Below is a small trained network, with its code and all its weights. Each question gives an input and a target symbol and asks what happens when units are switched off, that is, made to give their printed mean instead of their output.

import numpy as np


def w(rows, s, z=0):
    codes = np.array(rows[::2]) - 128.0
    scale = np.full(codes.shape[1], s)
    scale[-1] = z or s
    return codes * scale


def f(y):
    return np.maximum(y, 0)


def softmax(a):
    e = np.exp(a - a.max(-1, keepdims=True))
    return e / e.sum(-1, keepdims=True)


def log_softmax(a):
    a = a - a.max(-1, keepdims=True)
    return a - np.log(np.exp(a).sum(-1, keepdims=True))


def net(x, mask):
    ids = ['βεζηλσω'.index(c) for c in x.split()]
    T = len(ids)
    res = E[ids] + P[:T]
    r = res
    for j in range(2):
        rows = slice(2 * j, 2 * j + 2)
        q, k, v = (r @ M[0][rows].T for M in (Q, K, V))
        z = softmax(np.where(np.tri(T) > 0, q @ k.T / 2**0.5, -1e9)) @ v
        o = O[0][rows]
        res = res + np.where(mask[j], z, o[:, -1]) @ o[:, :-1]
    y = f(res @ A[0][:, :-1].T + A[0][:, -1])
    res = res + np.where(mask[2:18], y, B[0][:, -1]) @ B[0][:, :-1]
    return log_softmax(res[-1] @ U[:, :-1].T + U[:, -1])


Q, K, V, O, A, B = {}, {}, {}, {}, {}, {}
E = w([
[153,108,130,144,133],'β',
[154,107,117,117,120],'ε',
[137,119,144,171,135],'ζ',
[172,94,125,132,140],'η',
[155,105,150,178,150],'λ',
[24,139,140,142,65],'σ',
[104,10,173,93,34],'ω',
],0.012)
P = w([
[95,82,96,90,153],'0',
[50,123,74,135,138],'1',
[167,230,105,129,79],'2',
[124,143,161,114,135],'3',
[130,126,51,188,57],'4',
[175,204,206,113,107],'5',
[149,97,36,207,42],'6',
[173,182,231,114,119],'7',
[165,66,12,225,28],'8',
[181,156,244,82,135],'9',
[134,1,41,229,87],'10',
],0.0059)
Q[0] = w([
[131,123,122,110,123],'h1',
[131,131,135,137,117],'h1',
[78,3,27,178,154],'h2',
[155,148,241,92,96],'h2',
],0.071)
K[0] = w([
[132,112,121,116,128],'h1',
[109,128,133,113,132],'h1',
[132,185,254,47,164],'h2',
[188,162,97,182,29],'h2',
],0.056)
V[0] = w([
[118,121,153,129,241],'h1',
[198,101,161,81,107],'h1',
[125,115,52,4,37],'h2',
[238,106,83,50,199],'h2',
],0.014)
O[0] = w([
[103,156,57,48,81,21],'h1',
[89,159,134,208,140,99],'h1',
[149,95,2,204,51,120],'h2',
[205,235,157,95,77,4],'h2',
],0.0092,0.0041)
A[0] = w([
[89,144,167,106,140,2],'n1',
[71,146,107,58,78,146],'n2',
[189,152,89,161,166,199],'n3',
[96,110,134,86,23,78],'n4',
[86,144,109,132,157,101],'n5',
[147,193,128,94,224,78],'n6',
[222,200,106,166,102,5],'n7',
[19,252,83,166,160,68],'n8',
[218,201,101,151,154,171],'n9',
[124,152,126,109,176,253],'n10',
[10,167,90,81,89,65],'n11',
[147,150,129,137,102,166],'n12',
[166,157,147,120,111,113],'n13',
[197,224,145,102,170,106],'n14',
[58,108,147,38,44,67],'n15',
[102,100,170,122,74,98],'n16',
],0.016,0.0067)
B[0] = w([
[139,137,87,158,31,170],'n1',
[160,192,162,92,100,163],'n2',
[139,178,66,69,102,239],'n3',
[88,79,135,170,180,187],'n4',
[161,106,143,143,120,161],'n5',
[231,160,105,122,142,196],'n6',
[237,115,189,211,198,193],'n7',
[218,3,144,104,129,138],'n8',
[51,47,160,74,106,227],'n9',
[66,123,138,106,212,253],'n10',
[179,166,177,54,103,166],'n11',
[135,172,130,121,106,189],'n12',
[111,88,147,133,101,177],'n13',
[114,155,158,235,52,222],'n14',
[104,56,65,191,141,190],'n15',
[159,180,130,88,118,221],'n16',
],0.035,0.0051)
U = w([
[99,162,153,90,237,174],'β',
[172,230,143,212,153,164],'ε',
[1,173,162,73,98,191],'ζ',
[96,146,180,180,68,2],'η',
[124,185,83,135,88,238],'λ',
[242,96,166,68,123,86],'σ',
[97,50,73,228,173,80],'ω',
],0.0055,0.003)

Each question gives the input, a string of symbols that net reads in full, and the target symbol t.
The units are the heads (2 rows each of Q, K, V and O) and the neurons (one row each of A and B). Each row of codes is followed by its name. A weight is (code - 128) times the scale printed after its matrix; where a second scale follows, it is the last column's (O, A, B and U).
mask holds one flag per unit, heads first, then neurons. A switched-off unit (its flag False) gives its mean, the last column of its rows in O or B, instead of its output. The means were averaged over made-up inputs and are rounded, as every weight is.
A unit's drop is (log p(t) with every unit on - log p(t) with that unit switched off) / (log p(t) with every unit on - log p(t) with every unit switched off).
The circuit of an input: a set's keep is (log p(t) with only the set's units on - log p(t) with every unit switched off) / (log p(t) with every unit on - log p(t) with every unit switched off). Starting from the 12 units with the biggest drops (on a tie, the unit counted first), units are removed one at a time, each time the one whose removal leaves the highest keep (on an exact tie, the one counted first), for as long as the keep stays at least 0.8.
units of the circuit, in order: the units of the circuit, biggest drop first
most important unit: the unit with the biggest drop
top k neurons: the k neurons with the biggest drops, biggest first
heads that matter: for each layer, one digit per head in row order, 1 if its drop is at least 0.15 and else 0, layers parted by /
drop when u is switched off: that unit's drop, to one decimal
input ζ β η β σ ε, target ω: units of the circuit, in order -> (h2)
input ω λ η η λ ζ λ η λ, target η: top 2 neurons -> (n9, n7)
input ζ λ σ ζ ω η η λ, target η: top 3 neurons -> (n9, n14, n7)
input σ ζ λ λ σ ε σ η σ σ, target σ: units of the circuit, in order -> (h2, n11)
input λ η σ λ ε, target ε: units of the circuit, in order -> (h2, n6, n14)
input ζ ε β η λ ε β, target σ: units of the circuit, in order -> (n7, h2, n9)
input ζ λ ζ η, target β: units of the circuit, in order -> (n10, h2)
input σ ω σ σ ε λ η η, target η: top 2 neurons -> (n9, n14)
input ζ λ λ η β, target η: units of the circuit, in order -> (h2, n9, n7, n14)
input ε σ λ ω σ β ω ζ, target λ: units of the circuit, in order -> (h2, n3)
input β σ β ω ε ζ ζ ω ε, target λ: units of the circuit, in order -> (n3, h2)
input ε ζ η σ ω, target ω: heads that matter -> 00
input σ λ ε η ε η, target σ: top 2 neurons -> (n7, n9)
input ε λ ω, target ω: units of the circuit, in order -> (n4)
input ζ ω σ σ λ ζ λ ζ ζ η, target β: top 2 neurons -> (n10, n14)
input ω ε η ω ζ η ε β ω η ε, target η: top 3 neurons -> (n9, n7, n14)
input ε ε λ λ σ β ω λ β λ, target ζ: heads that matter -> 01
input λ ζ ε ζ λ, target β: units of the circuit, in order -> (h2, n10)
input λ ω η λ σ η λ ω η ζ, target η: drop when n6 is switched off -> 0.0
input ω λ η ζ η ε ω σ σ, target σ: drop when n14 is switched off -> 0.1
input σ σ σ σ λ ζ, target ε: drop when h2 is switched off -> 2.8
input σ σ λ σ η ζ ε, target β: drop when n10 is switched off -> 0.2
input ζ β λ, target ζ: most important unit -> n9
